Below is a small trained network, with its code and all its weights. Each question gives an input and a class and asks what happens when units are switched off, that is, made to give their printed mean instead of their output.

import numpy as np


def w(rows, s, z=0):
    codes = np.array(rows[::2]) - 128.0
    scale = np.full(codes.shape[1], s)
    scale[-1] = z or s
    return codes * scale


def norm(h):
    return h / np.sqrt((h * h).mean(-1, keepdims=True) + 1e-5)


def f(y):
    return y / 2 * (1 + np.tanh(0.7978845608 * (y + 0.044715 * y**3)))


def log_softmax(a):
    a = a - a.max(-1, keepdims=True)
    return a - np.log(np.exp(a).sum(-1, keepdims=True))


def net(x, mask):
    res = np.array(x, float).reshape(1, 5) / 4 @ E
    u = 0
    for l in range(3):
        y = f(norm(res) @ A[l][:, :-1].T + A[l][:, -1])
        res = res + np.where(mask[u : u + 5], y, B[l][:, -1]) @ B[l][:, :-1]
        u += 5
    return log_softmax(norm(res)[-1] @ U[:, :-1].T + U[:, -1])


A, B = {}, {}
E = w([
[105,82,254,148,225],'x0',
[130,130,129,129,129],'x1',
[248,146,175,186,83],'x2',
[117,70,145,96,36],'x3',
[73,193,163,181,82],'x4',
],0.0072)
A[0] = w([
[87,146,155,164,185,253],'L0N0',
[136,130,154,201,169,110],'L0N1',
[108,57,181,80,27,39],'L0N2',
[145,139,27,164,92,2],'L0N3',
[186,2,43,149,134,27],'L0N4',
],0.011,0.0019)
B[0] = w([
[171,112,66,164,100,228],'L0N0',
[94,117,36,132,103,197],'L0N1',
[143,223,38,210,255,254],'L0N2',
[117,73,58,137,94,230],'L0N3',
[133,91,184,108,190,227],'L0N4',
],0.0095,0.0042)
A[1] = w([
[103,48,217,228,179,107],'L1N0',
[2,205,191,172,68,84],'L1N1',
[209,156,211,91,58,83],'L1N2',
[245,165,132,182,103,254],'L1N3',
[1,134,80,91,159,112],'L1N4',
],0.0082,0.0029)
B[1] = w([
[42,95,2,92,87,185],'L1N0',
[181,102,160,235,116,152],'L1N1',
[107,158,234,90,110,126],'L1N2',
[36,164,139,40,178,255],'L1N3',
[120,185,187,66,161,193],'L1N4',
],0.009,0.0062)
A[2] = w([
[148,136,200,165,154,95],'L2N0',
[77,137,88,109,179,245],'L2N1',
[12,101,142,156,174,119],'L2N2',
[69,180,140,234,67,250],'L2N3',
[82,196,148,70,146,86],'L2N4',
],0.011,0.0025)
B[2] = w([
[159,113,38,28,41,123],'L2N0',
[216,138,216,254,57,251],'L2N1',
[153,175,46,13,47,194],'L2N2',
[173,9,165,67,246,188],'L2N3',
[174,164,170,111,97,171],'L2N4',
],0.007,0.011)
U = w([
[187,241,61,202,219,104],'0',
[123,15,178,108,242,194],'1',
[98,129,2,91,62,150],'2',
[136,214,242,30,96,154],'3',
[174,161,111,130,138,226],'4',
[81,87,186,185,102,39],'5',
[34,101,221,193,49,3],'6',
],0.01,0.0063)

Each question gives the input, the list of numbers given to net, and the class t.
The units are the neurons (one row each of A and B). Each row of codes is followed by its name. A weight is (code - 128) times the scale printed after its matrix; where a second scale follows, it is the last column's (A, B and U).
mask holds one flag per neuron, layer by layer. A switched-off neuron (its flag False) gives its mean, the last column of its row in B, instead of its output. The means were averaged over made-up inputs and are rounded, as every weight is.
A unit's drop is (log p(t) with every unit on - log p(t) with that unit switched off) / (log p(t) with every unit on - log p(t) with every unit switched off).
The circuit of an input: a set's keep is (log p(t) with only the set's units on - log p(t) with every unit switched off) / (log p(t) with every unit on - log p(t) with every unit switched off). Starting from the 12 units with the biggest drops (on a tie, the unit counted first), units are removed one at a time, each time the one whose removal leaves the highest keep (on an exact tie, the one counted first), for as long as the keep stays at least 0.8.
circuit, biggest first: the units of the circuit, biggest drop first
unit that matters most: the unit with the biggest drop
k most important neurons: the k neurons with the biggest drops, biggest first
k most important neurons of layer l: the k neurons of layer l with the biggest drops, biggest first
input [2,-5,2,5,5], class 0: circuit, biggest first => (L0N2)
input [8,-5,2,-4,1], class 2: 2 most important neurons => (L0N2; L1N0)
input [-2,3,7,0,8], class 1: 2 most important neurons => (L2N3; L1N1)
input [3,1,7,-3,6], class 3: 3 most important neurons => (L1N3; L0N2; L0N3)
input [5,6,-8,-5,-6], class 3: circuit, biggest first => (L1N4; L0N2; L2N2)
input [7,5,-1,1,-6], class 2: circuit, biggest first => (L1N0; L2N2)
input [-5,6,7,6,-1], class 3: 3 most important neurons => (L1N3; L0N1; L0N0)
input [-2,4,5,0,8], class 1: 2 most important neurons => (L2N3; L1N1)
input [-4,-5,7,0,5], class 3: circuit, biggest first => (L1N3; L0N2)
input [1,0,-7,-2,3], class 3: circuit, biggest first => (L1N4; L0N2)
input [-5,-6,-3,-3,-6], class 1: 3 most important neurons => (L0N4; L0N2; L2N2)
input [6,-4,1,4,-3], class 2: 2 most important neurons => (L1N0; L2N2)
input [8,0,-7,5,-7], class 2: circuit, biggest first => (L2N2; L1N0)
input [0,-7,-8,7,-1], class 3: circuit, biggest first => (L1N4)
input [1,-2,-8,6,8], class 1: circuit, biggest first => (L2N3; L1N1)
input [-4,2,0,-5,-7], class 1: circuit, biggest first => (L0N4; L0N2)
input [-4,8,-6,6,2], class 4: 2 most important neurons of layer 0 => (L0N2; L0N0)
input [-3,0,-5,-3,-7], class 1: 2 most important neurons of layer 0 => (L0N4; L0N2)
input [8,8,6,-6,4], class 2: 3 most important neurons => (L0N2; L1N0; L2N2)
input [-1,0,-5,2,8], class 1: 2 most important neurons => (L2N3; L1N1)
input [3,-7,-5,3,-2], class 4: unit that matters most => L1N3
input [7,6,1,3,-5], class 2: 2 most important neurons => (L1N0; L2N3)
input [7,-5,2,-4,-1], class 2: 2 most important neurons => (L0N2; L1N0)
input [-7,3,-1,2,-8], class 1: 2 most important neurons => (L0N4; L2N2)
input [4,5,8,0,6], class 3: 4 most important neurons => (L1N3; L1N2; L0N3; L2N2)
